Below are the code and all the weights of a small trained network. Each question names an input and a class and asks about switching units off, where a switched-off unit gives its printed mean instead of its output.

import numpy as np


def w(rows, s, z=0):
    codes = np.array(rows[::2]) - 128.0
    scale = np.full(codes.shape[1], s)
    scale[-1] = z or s
    return codes * scale


def norm(h):
    return h / np.sqrt((h * h).mean(-1, keepdims=True) + 1e-5)


def f(y):
    return np.maximum(y, 0)


def log_softmax(a):
    a = a - a.max(-1, keepdims=True)
    return a - np.log(np.exp(a).sum(-1, keepdims=True))


def net(x, mask):
    res = np.array(x, float).reshape(1, 2) / 4 @ E
    u = 0
    for l in range(4):
        y = f(norm(res) @ A[l][:, :-1].T + A[l][:, -1])
        res = res + np.where(mask[u : u + 3], y, B[l][:, -1]) @ B[l][:, :-1]
        u += 3
    return log_softmax(norm(res)[-1] @ U[:, :-1].T + U[:, -1])


A, B = {}, {}
E = w([
[110,213,66,36,129,172,60,167,213,98],'x0',
[239,161,156,117,107,6,83,124,185,146],'x1',
],0.0022)
A[0] = w([
[122,142,114,88,148,168,93,137,163,34,101],'L0N0',
[78,73,83,91,163,220,153,71,91,96,250],'L0N1',
[127,76,145,253,89,111,144,150,44,175,216],'L0N2',
],0.0019,0.0011)
B[0] = w([
[161,123,209,240,141,141,117,239,140,141,196],'L0N0',
[198,186,136,57,93,2,90,91,114,154,254],'L0N1',
[105,192,92,157,134,142,89,185,223,170,236],'L0N2',
],0.0025,0.0026)
A[1] = w([
[83,111,92,86,155,253,216,105,70,107,82],'L1N0',
[131,213,127,96,151,111,75,189,112,94,82],'L1N1',
[182,109,131,94,65,137,150,98,133,106,1],'L1N2',
],0.0026,0.00052)
B[1] = w([
[174,133,199,71,104,2,66,149,99,55,214],'L1N0',
[133,125,129,187,128,142,187,95,115,169,255],'L1N1',
[107,181,172,130,122,104,91,127,135,146,135],'L1N2',
],0.0032,0.0027)
A[2] = w([
[163,173,153,157,104,119,122,109,168,176,239],'L2N0',
[128,3,163,180,145,129,169,98,93,129,29],'L2N1',
[96,118,121,131,122,172,144,119,88,74,2],'L2N2',
],0.0037,0.00055)
B[2] = w([
[59,68,102,132,166,126,167,89,42,137,253],'L2N0',
[149,193,148,147,54,253,149,205,234,164,184],'L2N1',
[160,97,126,62,205,43,74,56,100,95,142],'L2N2',
],0.0029,0.0037)
A[3] = w([
[221,118,186,188,59,47,141,130,157,136,181],'L3N0',
[76,188,4,88,144,229,75,187,245,109,3],'L3N1',
[32,104,172,100,95,207,94,184,18,63,191],'L3N2',
],0.0027,0.00053)
B[3] = w([
[90,167,110,60,131,212,104,152,152,57,231],'L3N0',
[114,60,242,252,60,182,225,159,125,165,252],'L3N1',
[204,143,70,93,193,25,90,71,176,106,217],'L3N2',
],0.0036,0.003)
U = w([
[123,149,191,227,62,219,200,198,183,154,159],'0',
[177,166,131,21,155,24,24,102,146,55,154],'1',
[36,96,32,151,200,101,177,67,21,202,137],'2',
[143,2,37,84,67,229,56,130,62,107,11],'3',
[143,18,25,91,51,237,42,133,42,103,2],'4',
[146,13,31,92,65,224,50,138,59,112,24],'5',
[140,25,39,94,63,234,39,123,51,111,15],'6',
],0.0096,0.01)

Each question gives the input, the list of numbers given to net, and the class t.
The units are the neurons (one row each of A and B). Each row of codes is followed by its name. A weight is (code - 128) times the scale printed after its matrix; where a second scale follows, it is the last column's (A, B and U).
mask holds one flag per neuron, layer by layer. A switched-off neuron (its flag False) gives its mean, the last column of its row in B, instead of its output. The means were averaged over made-up inputs and are rounded, as every weight is.
A unit's drop is (log p(t) with every unit on - log p(t) with that unit switched off) / (log p(t) with every unit on - log p(t) with every unit switched off).
The circuit of an input: a set's keep is (log p(t) with only the set's units on - log p(t) with every unit switched off) / (log p(t) with every unit on - log p(t) with every unit switched off). Starting from all 12 units, units are removed one at a time, each time the one whose removal leaves the highest keep (on an exact tie, the one counted first), for as long as the keep stays at least 0.8.
circuit, biggest first: the units of the circuit, biggest drop first
unit that matters most: the unit with the biggest drop
top k neurons: the k neurons with the biggest drops, biggest first
drop of u: that unit's drop, to one decimal
input [-3,-1], class 2: top 3 neurons => L0N2, L3N1, L1N1
input [-7,-6], class 0: unit that matters most => L2N1
input [6,-8], class 1: circuit, biggest first => L1N0, L3N2
input [7,-8], class 1: top 3 neurons => L1N0, L0N2, L3N2
input [0,2], class 2: circuit, biggest first => L1N0, L2N0
input [-1,3], class 2: top 3 neurons => L1N0, L2N0, L0N1
input [2,1], class 2: top 2 neurons => L2N0, L3N1
input [-2,-1], class 2: top 2 neurons => L0N2, L3N1
input [8,7], class 0: top 3 neurons => L3N1, L0N1, L1N0
input [4,4], class 0: top 4 neurons => L0N1, L1N0, L3N2, L2N2
input [2,-2], class 2: top 2 neurons => L1N1, L0N1
input [-2,0], class 2: top 2 neurons => L0N2, L3N1
input [5,-7], class 1: top 2 neurons => L1N0, L0N2
input [0,-3], class 2: unit that matters most => L0N1
input [-5,-8], class 1: drop of L3N2 => 0.1
input [1,-6], class 1: drop of L0N0 => 0.0
input [8,5], class 0: drop of L3N1 => 0.2
input [-7,-5], class 0: drop of L2N1 => 5.0
